Below is a small trained network, with its code and all its weights. Each question gives an input and a target symbol and asks what happens when units are switched off, that is, made to give their printed mean instead of their output.

import numpy as np


def w(rows, s, z=0):
    codes = np.array(rows[::2]) - 128.0
    scale = np.full(codes.shape[1], s)
    scale[-1] = z or s
    return codes * scale


def f(y):
    return np.maximum(y, 0)


def softmax(a):
    e = np.exp(a - a.max(-1, keepdims=True))
    return e / e.sum(-1, keepdims=True)


def log_softmax(a):
    a = a - a.max(-1, keepdims=True)
    return a - np.log(np.exp(a).sum(-1, keepdims=True))


def net(x, mask):
    ids = ['δημξσφψ'.index(c) for c in x.split()]
    T = len(ids)
    res = E[ids] + P[:T]
    r = res
    for j in range(3):
        rows = slice(3 * j, 3 * j + 3)
        q, k, v = (r @ M[0][rows].T for M in (Q, K, V))
        z = softmax(np.where(np.tri(T) > 0, q @ k.T / 3**0.5, -1e9)) @ v
        o = O[0][rows]
        res = res + np.where(mask[j], z, o[:, -1]) @ o[:, :-1]
    y = f(res @ A[0][:, :-1].T + A[0][:, -1])
    res = res + np.where(mask[3:7], y, B[0][:, -1]) @ B[0][:, :-1]
    return log_softmax(res[-1] @ U[:, :-1].T + U[:, -1])


Q, K, V, O, A, B = {}, {}, {}, {}, {}, {}
E = w([
[111,19,128,89,151],'δ',
[2,101,223,96,61],'η',
[144,7,167,11,94],'μ',
[45,193,161,199,81],'ξ',
[140,198,137,92,103],'σ',
[77,88,192,152,60],'φ',
[17,105,110,161,132],'ψ',
],0.0072)
P = w([
[197,36,178,231,152],'0',
[55,122,152,158,139],'1',
[124,107,176,131,22],'2',
[162,194,50,107,106],'3',
[84,146,153,132,182],'4',
[102,95,177,131,11],'5',
[157,215,44,93,98],'6',
[78,161,173,114,200],'7',
[121,49,160,87,20],'8',
[154,230,34,81,90],'9',
[105,169,164,112,195],'10',
],0.011)
Q[0] = w([
[135,92,161,93,75],'H1',
[190,167,119,124,195],'H1',
[144,145,2,90,109],'H1',
[105,148,121,93,102],'H2',
[177,122,151,123,86],'H2',
[64,113,172,152,125],'H2',
[96,143,83,84,104],'H3',
[131,118,141,111,66],'H3',
[105,192,90,112,125],'H3',
],0.025)
K[0] = w([
[117,117,213,111,165],'H1',
[119,97,74,130,4],'H1',
[198,41,130,222,121],'H1',
[176,132,128,140,73],'H2',
[162,116,121,49,64],'H2',
[70,139,206,146,134],'H2',
[190,59,144,219,123],'H3',
[142,118,73,152,38],'H3',
[173,138,182,182,148],'H3',
],0.02)
V[0] = w([
[139,198,201,162,54],'H1',
[170,78,197,47,88],'H1',
[131,150,104,26,64],'H1',
[129,127,129,153,173],'H2',
[127,63,127,113,136],'H2',
[97,175,129,88,177],'H2',
[7,116,192,115,138],'H3',
[79,200,109,62,155],'H3',
[158,149,157,165,20],'H3',
],0.018)
O[0] = w([
[100,79,112,195,35,175],'H1',
[101,126,246,109,51,95],'H1',
[9,153,164,105,131,34],'H1',
[118,101,120,93,103,108],'H2',
[98,156,87,131,96,127],'H2',
[106,68,155,167,105,90],'H2',
[221,35,137,89,161,203],'H3',
[211,161,95,153,79,7],'H3',
[74,116,93,39,66,209],'H3',
],0.014,0.013)
A[0] = w([
[31,114,157,128,241,1],'N1',
[113,106,78,158,24,173],'N2',
[20,103,158,122,126,129],'N3',
[65,99,112,152,247,110],'N4',
],0.014,0.0025)
B[0] = w([
[239,151,66,154,7,211],'N1',
[162,194,210,236,124,254],'N2',
[79,120,69,103,247,211],'N3',
[54,229,192,109,136,221],'N4',
],0.011,0.015)
U = w([
[133,173,212,74,12,87],'δ',
[147,72,187,28,30,174],'η',
[176,119,2,86,96,2],'μ',
[198,93,74,189,73,177],'ξ',
[35,153,247,161,118,157],'σ',
[38,48,126,105,129,98],'φ',
[173,152,204,98,199,97],'ψ',
],0.0061,0.0032)

Each question gives the input, a string of symbols that net reads in full, and the target symbol t.
The units are the heads (3 rows each of Q, K, V and O) and the neurons (one row each of A and B). Each row of codes is followed by its name. A weight is (code - 128) times the scale printed after its matrix; where a second scale follows, it is the last column's (O, A, B and U).
mask holds one flag per unit, heads first, then neurons. A switched-off unit (its flag False) gives its mean, the last column of its rows in O or B, instead of its output. The means were averaged over made-up inputs and are rounded, as every weight is.
A unit's drop is (log p(t) with every unit on - log p(t) with that unit switched off) / (log p(t) with every unit on - log p(t) with every unit switched off).
The circuit of an input: a set's keep is (log p(t) with only the set's units on - log p(t) with every unit switched off) / (log p(t) with every unit on - log p(t) with every unit switched off). Starting from all 7 units, units are removed one at a time, each time the one whose removal leaves the highest keep (on an exact tie, the one counted first), for as long as the keep stays at least 0.8.
units of the circuit, in order: the units of the circuit, biggest drop first
most important unit: the unit with the biggest drop
k most important neurons: the k neurons with the biggest drops, biggest first
which heads matter: for each layer, one digit per head in row order, 1 if its drop is at least 0.15 and else 0, layers parted by /
input ξ δ μ ξ δ δ ξ ξ μ σ δ, target σ: units of the circuit, in order : [H1]
input η φ σ δ, target η: units of the circuit, in order : [H3; H1]
input ψ δ ψ ψ μ ψ, target φ: which heads matter : 101
input φ ξ ψ ξ σ φ ξ δ ξ, target η: units of the circuit, in order : [H1; H3; N2]
input δ ξ η ξ ξ ξ ξ ξ ξ ξ, target δ: which heads matter : 101
input ξ ξ δ ξ ψ σ, target μ: units of the circuit, in order : [H1; N2]
input ξ ξ δ ψ η ξ ξ δ φ, target η: units of the circuit, in order : [H1; N2; H3]
input δ ψ ξ η ξ μ η ξ ξ η, target δ: units of the circuit, in order : [H3; N1; N4]
input η μ ξ μ δ μ η ξ δ ξ σ, target μ: units of the circuit, in order : [N1; N3; H1]
input ξ ξ μ ξ ψ η ξ ξ ψ μ, target ξ: 3 most important neurons : [N4; N2; N3]
input σ ξ μ δ δ ψ μ, target σ: which heads matter : 101
input ξ η δ ξ ξ ψ ξ μ ξ, target φ: units of the circuit, in order : [H1; N3; N2]
input ψ ξ δ ξ ξ μ φ ξ ψ η, target ψ: which heads matter : 101
input η ξ φ ξ δ ξ ξ ξ ψ ξ ξ, target σ: units of the circuit, in order : [H1; N4; H3; N1]
input σ δ ξ η, target σ: units of the circuit, in order : [H3]
input μ δ δ ξ η ξ φ, target μ: units of the circuit, in order : [H3; N1; N3]
input η ξ μ ξ ξ ψ, target ξ: units of the circuit, in order : [H1; N2]
input φ ψ φ, target μ: which heads matter : 111
input μ δ ξ ξ, target μ: which heads matter : 001
input σ μ δ, target φ: which heads matter : 100
input ψ ξ ξ δ μ η δ ξ ξ ξ φ, target ξ: which heads matter : 001
input ξ ξ ξ η ξ η, target ξ: which heads matter : 101
input ξ ψ ξ ξ ψ ξ, target μ: most important unit : H1
